Below are the code and all the weights of a small trained network. Each question names an input and a class and asks about switching units off, where a switched-off unit gives its printed mean instead of its output.

import numpy as np


def w(rows, s, z=0):
    codes = np.array(rows[::2]) - 128.0
    scale = np.full(codes.shape[1], s)
    scale[-1] = z or s
    return codes * scale


def f(y):
    return np.maximum(y, 0)


def log_softmax(a):
    a = a - a.max(-1, keepdims=True)
    return a - np.log(np.exp(a).sum(-1, keepdims=True))


def net(x, mask):
    res = np.array(x, float).reshape(1, 6) / 4 @ E
    y = f(res @ A[0][:, :-1].T + A[0][:, -1])
    res = res + np.where(mask, y, B[0][:, -1]) @ B[0][:, :-1]
    return log_softmax(res[-1] @ U[:, :-1].T + U[:, -1])


A, B = {}, {}
E = w([
[24,203,156,10],'x0',
[174,254,170,176],'x1',
[203,175,19,52],'x2',
[179,116,212,76],'x3',
[128,132,125,131],'x4',
[127,132,127,129],'x5',
],0.0081)
A[0] = w([
[204,114,44,36,81],'N0',
[68,54,173,151,102],'N1',
[53,168,91,131,108],'N2',
[45,93,192,169,102],'N3',
[226,75,177,125,118],'N4',
[100,133,34,112,235],'N5',
[63,110,144,11,67],'N6',
[147,85,236,143,160],'N7',
[195,60,108,168,30],'N8',
[89,163,187,32,129],'N9',
[141,205,173,117,133],'N10',
[113,75,93,88,77],'N11',
[198,231,115,140,252],'N12',
[119,9,108,49,187],'N13',
[140,85,140,87,72],'N14',
[95,36,120,80,181],'N15',
[65,98,181,191,99],'N16',
],0.011,0.0036)
B[0] = w([
[220,180,159,53,220],'N0',
[181,194,146,108,185],'N1',
[213,5,87,162,172],'N2',
[255,179,140,85,195],'N3',
[126,29,115,189,197],'N4',
[204,78,234,112,196],'N5',
[121,92,101,233,202],'N6',
[198,130,108,93,195],'N7',
[103,71,93,175,197],'N8',
[224,3,36,196,218],'N9',
[52,98,199,198,195],'N10',
[76,210,184,170,161],'N11',
[148,90,230,135,246],'N12',
[124,176,213,186,210],'N13',
[72,119,167,144,148],'N14',
[110,138,178,143,192],'N15',
[188,124,113,10,191],'N16',
],0.0065,0.011)
U = w([
[159,35,55,159,65],'0',
[145,97,145,87,254],'1',
[197,165,142,2,74],'2',
[126,118,150,104,252],'3',
[75,174,238,155,38],'4',
[139,106,120,101,241],'5',
[75,162,99,42,55],'6',
[57,173,56,42,20],'7',
],0.01,0.0056)

Each question gives the input, the list of numbers given to net, and the class t.
The units are the neurons (one row each of A and B). Each row of codes is followed by its name. A weight is (code - 128) times the scale printed after its matrix; where a second scale follows, it is the last column's (A, B and U).
mask holds one flag per neuron, in row order. A switched-off neuron (its flag False) gives its mean, the last column of its row in B, instead of its output. The means were averaged over made-up inputs and are rounded, as every weight is.
A unit's drop is (log p(t) with every unit on - log p(t) with that unit switched off) / (log p(t) with every unit on - log p(t) with every unit switched off).
The circuit of an input: a set's keep is (log p(t) with only the set's units on - log p(t) with every unit switched off) / (log p(t) with every unit on - log p(t) with every unit switched off). Starting from the 12 units with the biggest drops (on a tie, the unit counted first), units are removed one at a time, each time the one whose removal leaves the highest keep (on an exact tie, the one counted first), for as long as the keep stays at least 0.8.
circuit, biggest first: the units of the circuit, biggest drop first
most important unit: the unit with the biggest drop
k most important neurons: the k neurons with the biggest drops, biggest first
drop when u is switched off: that unit's drop, to one decimal
input [2,-5,8,-3,-5,-7], class 2: circuit, biggest first	[N0]
input [4,2,6,7,-2,2], class 1: circuit, biggest first	[N9 N10]
input [3,-8,1,-2,0,-5], class 4: circuit, biggest first	[N13 N11]
input [8,-1,7,2,-7,7], class 0: 2 most important neurons	[N9 N6]
input [1,-6,5,0,3,0], class 4: circuit, biggest first	[N13 N11 N9]
input [3,-7,-5,-2,-2,-1], class 4: 2 most important neurons	[N13 N15]
input [2,7,5,6,-7,-4], class 3: 3 most important neurons	[N10 N9 N13]
input [6,-4,-8,2,4,2], class 2: 3 most important neurons	[N3 N16 N1]
input [8,7,3,-1,-1,6], class 0: circuit, biggest first	[N9 N2]
input [4,3,-8,-5,-3,1], class 2: circuit, biggest first	[N3 N16]
input [-2,-5,5,2,1,-2], class 2: 2 most important neurons	[N0 N10]
input [-4,0,6,1,-1,-6], class 2: 4 most important neurons	[N0 N9 N6 N10]
input [7,-4,4,0,-4,7], class 0: 3 most important neurons	[N9 N6 N2]
input [-7,7,-2,6,-4,3], class 0: circuit, biggest first	[N4]
input [7,-4,7,-6,-3,0], class 0: 3 most important neurons	[N6 N2 N9]
input [-3,-5,5,0,7,7], class 3: circuit, biggest first	[N13 N9]
input [7,4,6,5,-3,-1], class 0: 2 most important neurons	[N9 N6]
input [7,2,-6,-4,-3,-5], class 0: 2 most important neurons	[N9 N2]
input [-5,3,8,-3,-3,-2], class 2: drop when N16 is switched off	-0.1
input [8,-1,5,-3,1,-1], class 0: most important unit	N9
